After every row comes roughly how far along a hidden order it lies, from 0 to 10.
In the rows, zero is written as 128.
[185 144 115 118  94 103 122 130 118 114  84 103 117 135 149 166 157 141
 131 175 115 135 143 142 133 162 124  95 123 129 131 155 119 148  88  88
  91   4 114 126 145 154 120 121 106 179 195 156 218 137 158 121  63 118] : 1
[149 149 157 204 157 126 100 108  94 116 112 117 116  99 107 119 135 149
 159 255 137 150 134 126 121 140 128 121 121 106 108 103 105 144 143 136
 142 108 118  96 132 134 133 134 140 135 127 128 146 138 166 145 149 130] : 10
[121 136 150 157 159 155 135 137 138 137 152 131 126 100  82  72  93 109
 124 152 129 131 126 134 138 170 165 194 146 133 117  96 100 100 117 123
 123  88 117  89 129 138 144 136 155 134 120 118 114 128 158 150 166 137] : 10
[100 118  92 117 138 198 186 168 159 136 118 123 128 151 141 139 129 117
 113 139 120 144 139 135 126 140 120  91 121 126 133 155 128 173 122 112
 141 131 137 150 154 133  92 101   3  92 129 122 125 116 150 130 147 151] : 0
[ 98 125 139 217 176 173 144 151 137 133 145 137 130  99  86  79 107 132
 121 188 121 141 138 129 138 178 160 182 149 136 116  99 101 144 108 123
 130  84 107 109 132 125 134 133 110 135 114 114 110 134 170 149 183 146] : 9
[151 146 164 223 178 157 125 120 110 124 124 128 124 123 111 110 128 130
 139 224 127 129 105 118 112 136 143 168 144 147 136 140 121 161 143 130
 128  62 106  42 116  98 110 123 116 129 146 136 171 139 182 159 199 139] : 9
[123 127  62  97 109 156 162 169 156 136 125 122 124 141 144 150 148 135
 126 143 118 135 134 139 129 131 111  39 105 101 126 144 137 191 135 111
 141 133 142 172 160 148 104 104   1  76 111 122 138 125 137 127 113 143] : 1
[144 128 129 133 124 123 113 116  95 108  92 112 127 141 148 156 144 131
 125 124 127 143 164 136 129 122 115 112 134 149 140 137 119 102  88 107
 106 104 119 136 130 118 135 131 167 202 200 152 175 134 120 115  95 122] : 0
[106 125 114 146 140 158 138 137 130 135 148 152 153 177 154 112 110 108
 115  74 120 123  93 117 109 130 143 178 157 163 146 148 125 125 125 121
 131  92 116  78 130 110 111 121 152 148 148 118 106 119 133 135 144 141] : 6

[145 110 178 131 141 129 102 138 126 124 186 144 125  58 139 133 128 122
 141 137 109 135 127 118 118 190  82 123 193 114 136 140 118 141 119 133
 124 171 129 108 120 133 122 119 148 177 128 103 127 119 134 150 169] : 3
[157 112 163 127 150 139  93 102 126 131 202 135 112  40 132 133 119 135
 123 138 118 130 127 122 188 161  94 135 186 123 131 130 117 148 116 125
 128 172 128 118 124 134 122 124 139 193 123 106 133 119 137 105 188] : 10
[147  89 148 130 154 139  97 131 127 105 210 149 120  68 129 123 132 138
 115 140 113 120 126 118 110 167  47 130 144 119 133 141 146 141 118 148
 133 178 133 127 122 138 120 129 146 154 133 125 137 114 133 160 140] : 4
[143 102 225 127 157 132  96 141 130 109 173 146 133  34 137 133 138 129
 130 138 129 127 125 111 131 172  75 130 177 118 136 131 132 162 115 156
 129 179 138 120 123 129 119 117 136 151 129 111 144 120 134 163 150] : 10
[165 111 157 121 154 146  89 102 127 106 196 149 112  51 125 126 134 137
 123 141 107 116 127 116 135 157  56 129 188 118 133 140 140 148 122 140
 131 207 130 130 123 134 122 131 148 159 130 119 136 116 135 152 150] : 0
[132  88 173 135 148 132 101 114 124 125 210 146 126  35 139 126 127 115
 132 138  90 130 126 119 109 174  77 127 155 114 141 142 121 151 116 134
 123 162 127 114 119 137 122 124 148 170 129 112 119 118 135 148 158] : 1
[132  84 212 127 149 125 111 159 130 110 188 143 122  21 145 139 125 130
 135 136 140 140 126 116 139 177 105 128 199 107 143 135 116 154 111 136
 132 167 140 110 123 131 121 113 134 179 121 107 138 127 130 152 179] : 5
[128  10 255 138 161 114 137 238 143 130 103 137 177   1 172 165 130 115
 181 138 191 158 122  84  36 153 122  98 239  94 161 139  84 173 119 167
 134 143 155  60 107 106 120  82 129 230 114  61 159 163 116 210 202] : 6
[138  85 183 135 155 133 108 136 127 133 191 144 141  19 142 136 128 112
 126 135  97 133 128 123 103 147 103 126 195 112 139 140 114 167 115 142
 125 142 130 111 120 129 119 115 138 185 123  94 131 126 133 156 173] : 0
[123  85 232 125 162 110 110 163 133  97 182 146 122  24 147 135 138 126
 144 136 128 153 124 108  81 188 104 118 192 106 149 134 118 146 118 137
 131 153 132  92 125 135 124 115 131 144 126 120 131 124 128 158 139] : 0
[137  81 216 133 156 125 110 150 130 130 188 142 143  35 143 140 135 114
 129 127 110 142 127 109  91 159 106 127 213 110 144 137 110 159 117 148
 126 160 133  99 122 129 120 115 135 178 126 102 134 130 131 162 172] : 1
[156  88 181 126 158 137  89 125 129 109 194 144 116  42 130 129 135 140
 126 140 116 128 127 113  97 166  52 124 159 118 136 133 136 147 120 147
 134 171 132 123 120 134 121 130 145 154 131 107 140 118 133 154 178] : 1
